Known rows:
badim: [-16  24 -11   1  12  -7   0  -3  26  20   6   8 -12   1 -15  -6 -11  -1
   2   3  -3  19  -2   1  -9 -14   8   0   0  -5  -3  -3  -7  -3   2   2
  -4]
tridremun: [-13  30   9   0   8   6 -16  -5   5   9  -1   4  -9  -8  -7 -15  -6   3
   2   0   5  21   0   2   3  -6  11   3   0  -4  -1  -5 -11  -6   5   8
  -7]
ploflifin: [ 18   3 -15  -1   0   1  14  -1 -14   3  16  11   4  11  -4  -1   3  -1
   0  -2  -9 -12   1   0   4   1  -4   0   2  -1   5   7   2   1   3   4
  -3]
gatri: [ 19   7 -19   1   3  -5  22   3 -12   4  15  12  -1  11 -13   2  -3  -5
   1  -6  -6 -10   0   7  -2  -7   7  -3   3  -1   5   8   4   9  -1   4
  -3]
larir: [ 21  13   2   1   2   7   8  -3 -29 -10   5   6  -4   5  -9  -7   7  -3
   1 -10   8  -9   2   5   7   3  11   0   3  -3   1   6  -1   5   7  10
  -6]
potre: [ 21  -2  17  -2 -13   8  -3  -5 -22  -7   0   3  12  18  -3  -2   2   6
  -1  -8  -2  -7   8  22   6   1   5  -8   6  -5   3  17  -3  17   7  16
  -4]
kofluras: [-29   1   8  -3   9  -1   6  -6  28  11   4   5  -8   7 -11  -9  -6   5
   1  -6   7  29  -2  -4   7   2 -19  -4   1   0 -25 -12  -5 -22  -5   5
   0]
triske: [-29   0   9  -3   9  -1   5  -6  30  12   4   4  -8   7 -12 -10  -6   5
   1  -5   7  29  -2  -3   7   1 -18  -4   1   0 -26 -12  -5 -23  -4   5
  -1]
skuruplok: [-16  18   7   1   6  -3   1  -6  11  14   2   5  -7  -4  -8 -15  -7   2
   2   3   4  21  -1   3  -2  -7   9   6   0  -4 -16  -4  -8  -9   4   5
  -6]
tiklal: [ -9  29  11   0   9   5 -12  -7   6   5  -3   2 -14  -4 -11 -16   0   1
   3  -2  10  18   1   2   2  -4   9   4   1  -5  -5  -4 -11  -6   8   9
  -7]
rukle: [-14  20  -5  -2   8  -1  -7  -7  24  18   7   6  -8   2  -6 -11  -3   3
   2   6  -6  18   0  -3  -3  -6  -4   5   0  -5  -3  -3  -9 -10   6   3
  -4]
sinor: [-14  28   1  -3   3   1  -9  -7  33  16   9   8  -7   1  -8 -17  -5   4
   4   4  -9  21  -2   0  -4  -6  -4   5  -1  -3  -5  -1  -6 -16   8   2
  -3]
segen: [ 21  12  -1   0  -1   8   6   1 -34  -6   8   9   3   3  -5  -5   1   0
   0  -8   2 -10   2   6  10   1  12  -1   2   0   6   6  -1   5   2  10
  -7]
getrutir: [-13  32   1  -4   8  10 -33  -4  14  12   1   5 -12  -1  -3 -15  -2   9
   3   6   0  11   0  -3   4  -1  -3   3   0  -3  12  -5 -12  -6   5   6
  -4]
skanofle: [-15  24  -7  -4   5  -4   5  -7  26  24   9   7 -13  -1 -10 -17   1   5
   2  10 -11  16   0  -2  -4 -14 -11   7   3  -6   6  -3  -6 -16   2   4
  -3]
didak: [-30   0   8  -3   9  -1   4  -5  30  12   4   5  -8   6 -12  -9  -7   5
   1  -6   7  29  -2  -4   7   1 -18  -4   1   0 -25 -12  -5 -22  -5   4
  -1]
risun: [ 20  12  -2  -1  -2   8  17  -1 -35  -2   8   7  -5  -3  -2 -10   3  -1
   1  -5   1  -7   2  10  12  -4   8   1   4  -2  17   5   1   1  -2  12
  -6]

Facts:
ξ(tigrone, tritil); ξ(badim, flebrik); ξ(nebo, brotrader); ξ(pubok, lofek); ξ(kofluras, foribrir); ξ(gromeklom, niklen)
ξ(beda, bubru); ξ(risun, nani); ξ(pleres, begom); ξ(klenus, depusto); ξ(vovos, lofek); ξ(veben, trodrul)
ξ(rudur, flapus); ξ(lifiklun, lupovun); ξ(plinagra, kota); ξ(begesko, trodrul); ξ(segen, relal); ξ(nedrunok, foribrir)
ξ(dridram, nugrak); ξ(bruplik, skapar); ξ(dava, malan); ξ(brotrader, bulo); ξ(gatri, tritil); ξ(didak, drenir)
ξ(muklan, bulo); ξ(mutral, kota); ξ(grabu, kofluras); ξ(niklen, pustum); ξ(drogrum, movude); ξ(graber, nugrak)
ξ(dadro, skapar); ξ(siskas, pustum); ξ(stazok, trodrul); ξ(nefiplil, relal); ξ(pegos, triske); ξ(klodrore, relal)
ξ(zupi, lupovun); ξ(grebrugra, skudri); ξ(bresal, tritil); ξ(surak, stazok); ξ(stizokik, skapar); ξ(triske, begom)
ξ(ploflifin, begesko); ξ(godra, febral); ξ(depusto, lebratran); ξ(tiklal, skudri); ξ(kostem, febral); ξ(movude, sefu)
ξ(kota, foribrir); ξ(vatrun, klila); ξ(drustopek, nani); ξ(dinol, pustum); ξ(bredral, stazok); ξ(truge, flebras)
ξ(flebras, sefu); ξ(regrezu, febral); ξ(skapar, nugrak); ξ(plobri, klodrore); ξ(barem, klimir); ξ(kedan, kota)
ξ(drusuk, pigul); ξ(gosus, klimir); ξ(dudrim, brotrader); ξ(skitrom, begom); ξ(ritaston, stazok); ξ(fisider, klila)
ξ(flapus, nugrak); ξ(folik, klila); ξ(seroklo, klimir); ξ(skovek, sovar); ξ(gufis, flapus); ξ(zota, lofek)
ξ(druvodas, lebratran); ξ(tridremun, stazok); ξ(sutil, tritil); ξ(lapir, lupovun); ξ(gaplum, flebrik); ξ(fovim, flebrik)
ξ(lofek, malan); ξ(vodol, movude); ξ(stusakem, klodrore); ξ(pluflum, depusto); ξ(brifes, bubru); ξ(guror, movude)
ξ(lupovun, lebratran); ξ(likipla, depusto); ξ(puvum, klimir); ξ(stotras, lofek); ξ(trelu, flapus); ξ(zede, relal)
ξ(klevi, begom); ξ(skuruplok, bubru); ξ(givur, relal); ξ(sepa, didak); ξ(sinor, flapus); ξ(gisin, malan)
ξ(sebruna, duba); ξ(bridon, nani); ξ(rukle, klimir); ξ(briflo, klako); ξ(trene, nani); ξ(maplem, flebras)
ξ(latrek, pustum); ξ(klila, klako); ξ(poflil, sefu); ξ(dotro, begesko); ξ(skabom, bulo); ξ(feni, pustum)
ξ(dodres, flebras); ξ(meskin, flebrik); ξ(peza, skapar); ξ(larir, depusto); ξ(labregun, niklen); ξ(zedoli, bulo)
ξ(troflun, malan); ξ(grisor, brotrader); ξ(dreski, klodrore); ξ(nograsim, lofek); ξ(skudri, lebratran); ξ(mipu, klako)
ξ(nani, pustum); ξ(tubrik, lupovun); ξ(drenok, relal); ξ(tebal, bubru); ξ(potre, lebratran); ξ(lamon, klimir)
ξ(fevi, flebrik); ξ(sovar, klako); ξ(skanofle, pustum); ξ(midos, tritil); ξ(tritil, drenir); ξ(britage, drenir)
ξ(trotrar, malan); ξ(dribufi, bulo); ξ(tridotur, foribrir); ξ(febral, flebrik); ξ(zeplas, klimir); ξ(getrutir, brotrader)
ξ(zasko, begom); ξ(pigul, malan); ξ(trala, sovar); ξ(dogral, niklen); ξ(bilek, pigul); ξ(plifel, sovar)
ξ(seplirik, klila); ξ(gruflol, febral); ξ(gafoflus, flebrik); ξ(rirel, skapar); π(tigrone, d); π(badim, b)
π(nebo, c); π(pubok, e); π(gromeklom, c); π(beda, e); π(risun, f); π(pleres, f)
π(klenus, c); π(vovos, g); π(veben, c); π(rudur, f); π(lifiklun, a); π(plinagra, b)
π(segen, f); π(nedrunok, g); π(dridram, c); π(bruplik, e); π(dava, c); π(gatri, b)
π(mutral, d); π(grabu, a); π(drogrum, c); π(graber, e); π(dadro, a); π(siskas, a)
π(nefiplil, g); π(pegos, c); π(zupi, g); π(grebrugra, a); π(bresal, f); π(surak, e)
π(stizokik, b); π(ploflifin, a); π(godra, f); π(tiklal, f); π(kostem, a); π(vatrun, g)
π(drustopek, b); π(dinol, f); π(bredral, a); π(truge, g); π(regrezu, c); π(plobri, a)
π(barem, a); π(kedan, a); π(drusuk, b); π(gosus, g); π(dudrim, b); π(skitrom, c)
π(ritaston, a); π(fisider, d); π(folik, a); π(seroklo, c); π(skovek, c); π(gufis, a)
π(zota, e); π(druvodas, d); π(tridremun, f); π(sutil, d); π(lapir, e); π(gaplum, b)
π(fovim, a); π(vodol, c); π(stusakem, d); π(pluflum, c); π(brifes, d); π(guror, e)
π(likipla, d); π(puvum, a); π(stotras, f); π(trelu, f); π(zede, b); π(klevi, b)
π(skuruplok, d); π(givur, g); π(sepa, b); π(sinor, a); π(gisin, e); π(sebruna, b)
π(bridon, f); π(rukle, a); π(briflo, d); π(trene, b); π(maplem, g); π(latrek, g)
π(poflil, b); π(dotro, a); π(skabom, f); π(feni, a); π(dodres, e); π(meskin, c)
π(peza, f); π(larir, f); π(labregun, e); π(zedoli, c); π(troflun, a); π(grisor, g)
π(dreski, a); π(nograsim, a); π(mipu, a); π(tubrik, e); π(drenok, c); π(tebal, a)
π(potre, f); π(lamon, c); π(fevi, a); π(skanofle, g); π(midos, d); π(britage, c)
π(trotrar, d); π(dribufi, d); π(tridotur, g); π(zeplas, d); π(getrutir, c); π(zasko, f)
π(trala, a); π(dogral, e); π(bilek, a); π(plifel, g); π(seplirik, g); π(gruflol, a)
π(gafoflus, a); π(rirel, a); η(tigrone, tridotur); η(nebo, nugrak); η(pubok, kostem); η(gromeklom, bubru)
η(risun, trelu); η(pleres, tridremun); η(foribrir, nedrunok); η(klenus, bridon); η(drenir, gruflol); η(rudur, dreski)
η(begom, trotrar); η(lifiklun, grebrugra); η(begesko, stusakem); η(segen, muklan); η(nedrunok, vodol); η(dava, zedoli)
η(brotrader, feni); η(gatri, lofek); η(mutral, folik); η(grabu, godra); η(niklen, dudrim); η(drogrum, sebruna)
η(dadro, skapar); η(nefiplil, skitrom); η(pegos, didak); η(klodrore, dogral); η(zupi, skabom); η(grebrugra, puvum)
η(bresal, zeplas); η(ploflifin, midos); η(godra, zasko); η(depusto, poflil); η(kostem, siskas); η(movude, lamon)
η(nugrak, rudur); η(drustopek, dadro); η(bredral, sefu); η(regrezu, bredral); η(kedan, mipu); η(drusuk, brotrader)
η(gosus, plobri); η(dudrim, stotras); η(skitrom, kedan); η(fisider, lapir); η(folik, flapus); η(seroklo, drusuk)
η(skovek, relal); η(zota, likipla); η(druvodas, febral); η(sutil, depusto); η(bulo, klenus); η(lapir, troflun)
η(bubru, ritaston); η(vodol, gisin); η(pluflum, mutral); η(brifes, sovar); η(likipla, segen); η(puvum, skovek)
η(stotras, skudri); η(givur, barem); η(gisin, britage); η(sebruna, begom); η(trene, fisider); η(maplem, klevi)
η(dotro, latrek); η(skabom, niklen); η(feni, skuruplok); η(meskin, bulo); η(larir, klila); η(zedoli, stizokik)
η(lebratran, tritil); η(grisor, potre); η(dreski, triske); η(nograsim, bilek); η(skudri, dava); η(mipu, dotro)
η(drenok, sutil); η(potre, nefiplil); η(fevi, druvodas); η(sovar, pegos); η(midos, nani); η(tritil, gatri)
η(britage, zupi); η(trotrar, pigul); η(dribufi, sepa); η(febral, gromeklom); η(zeplas, drogrum); η(zasko, lifiklun)
η(pigul, drenok); η(bilek, bresal); η(plifel, fevi); η(gruflol, pubok)

Rows:
No name comes twice in this set of rows, the named rows included.
[  9 -20  14  -7 -27   2  -9  -5   5  11   3   4  31  32   7   7  -8  15
  -2   4 -27  -1  11  30  -1  -4 -12 -14   8  -6   7  27  -4  20   5  16
   0]  kedan
[ 16   7 -17  -2  -2  -2  14   2  -9   6  17  13   7  14 -11  -2   3   3
  -1   0 -13 -15   2  -2   1  -2  -5   1   3  -2   2   8   1   0   3   3
  -4]  plifel
[  9 -10   8  -6 -25  -1  -3  -3   5  12   7   7  28  30  -1   5  -5  14
  -3   5 -28  -6  10  23  -3  -6 -14 -10   8  -6   4  23  -2  15   5  12
  -1]  nefiplil
[  5 -14   0  -2   3   1  29   0 -15  -2  14   9   4  16  -9   2  -1   0
  -1 -15   4  -3   1  -2  13  10 -19  -8   3   3 -13  -2   7 -13  -8   6
   0]  foribrir
[ 25   5 -16  -1  -1  -5  27   1 -17   5  17  11   0  14 -15   7   0  -8
   2  -6 -10 -10  -1  12  -2  -4   4  -1   4   2   1   6   4  18   0   8
  -4]  drusuk
[ 18   6  10  -3  20   4  68  -8 -72  13  15   3  -4   5 -10   5  -7 -12
   2 -26   8 -14  14 -16   7  11 -33  -3   2   2  42  -4  18 -37 -19   9
   2]  niklen
[ 23  -5 -19  -2   1   2  14   0 -11   1  19  12   0  13  -7  -6   4   2
   0  -2  -9 -14   0   2   6  -3   1   2   2   0  -4   5   0  -1   2   3
  -3]  grabu
[ 21  -9 -18  -2  -2   2   9   1 -13   2  16  12   7  16  -5  -3   1   5
  -1  -1 -11 -16   2   4   5  -3   1  -1   2  -1  -2   9   0   3   2   4
  -3]  fevi
[  1  -6  -5   2   4  -4  33  -3   0 -18   8   7  -9  14  -8   2  18 -10
   0 -14  16   1  -6  -7  13  20 -22 -10   5  -2 -24   0  10  -6   4   6
   0]  depusto
[  2  36 -20   4 -11 -13  35   5 -25 -15  10  14  -2 -15  13  13  17 -27
  -1   3   2   3 -16  -5  11  23  -1  -1   4   0  -3   4  12  23  10   8
 -13]  trotrar
[ 44 -39 -39  -2   6   8  12   6  -1  -6  31  16 -11  21 -24 -26  10  14
   1  -2  -6 -27  -3   9  13 -18  20  12   1   5 -37  -2  -6  -4  -2  -2
  -2]  puvum
[-19  19  -1  -5  -1  -4  -2  -8  31  26   5   5  -7   4  -8 -15  -2   9
   2  12 -14  20   3   4  -6 -15 -13   4   5  -8   6   1  -8 -12   3   6
  -3]  latrek

The same elements again, as new rows of numbers:
Known rows:
mipu: [ -9 -11  17 -15   2  -6 -25   2  -6  12   3  -1   9  -1]
dotro: [ -8 -10  16 -16   1  -5 -26   3  -6   9   4  -1   9  -1]
kedan: [-10  -8  16 -17   1  -6 -26   2  -5   9   5   0  11   0]
triske: [ 10  -9 -13  31 -11  23 -12  -8   8  26 -21   2 -31  14]
pegos: [-14   1   0  11   5   5  16  -2   4 -11  12   5  -1  -7]
likipla: [ 11  15  39 -12 -21   6  -7  44   2  40 -21  10 -11 -11]
gafoflus: [ -3 -14  10 -13   0 -10 -22   8  -5  11   4   1   8  -4]
maplem: [ 47  -7 -51 -35  -1 -70  32  37  17 -25  14  21   7  -8]
gosus: [ -3   5  -7 -25  13 -31   4  11 -15 -24  -8  18  15 -28]
klila: [-26 -13 -18  32 -23  27   4 -42 -10   1  -2 -21  -5  28]
dribufi: [-23   8  52 -25  22   0  -9  -1 -16 -10   2 -20  30 -27]
sepa: [-34   7  24  18   2  47 -16 -28  -2  17   0   5 -20  15]
tigrone: [-12  27  96 -59  32  16 -10 -21 -23  14  12 -33  17 -13]
tridotur: [-31  23  43 -28   2  38 -30 -48 -27  28   0  17 -31  28]
drusuk: [-22   6  25  -5  12  16   7 -23  -8  -5  13 -12   3   6]
zedoli: [-11   2   5   7   8  10  11   0   3  -4   9   8  -9  -5]
sefu: [  2 -20 -35  39 -22  13   2 -11   7   9 -12  -2 -19  21]

Rows:
No name comes twice in this set of rows, the named rows included.
[-17  -8 -13  27 -13  27  -4  -9  13  12   5  10 -20  22]  poflil
[ -5  -5  14 -17   7 -22   5  16  -2 -16   5 -16  31 -24]  brifes
[ -4 -15  18 -26  27  19 -44  24   2  43 -17  16   7 -17]  dadro
[-16 -13 -16   8   3  47  -7 -11  13  31   6  13 -12  24]  stizokik
[ -3 -14  11 -29  14 -38  -6  17  -8 -17   7  -8  37 -24]  nograsim
[ 23 -11   9 -26  17 -36 -16  41   5   0  -3   6  18 -29]  ploflifin
[ -9 -21 -12  -1  -6 -20 -18  14   2  -1   5   4  17  -3]  bredral
[-14   9  -3 -27  14 -30   6   0 -21 -31  -1  13  24 -23]  grisor
[ -7   0  -8  -1  15 -22  32  12   0 -34  14  -1  23 -30]  regrezu
[ 12   1  37  -9  35   9 -14  32  -4 -27 -18  22   3 -36]  drustopek
[ -5  28   8   6  31   2  10   8  -6 -24 -11   4  20 -17]  pleres
[  3  -6 -13 -16 -14 -12  27 -27   1 -18  31 -14  17  34]  pubok

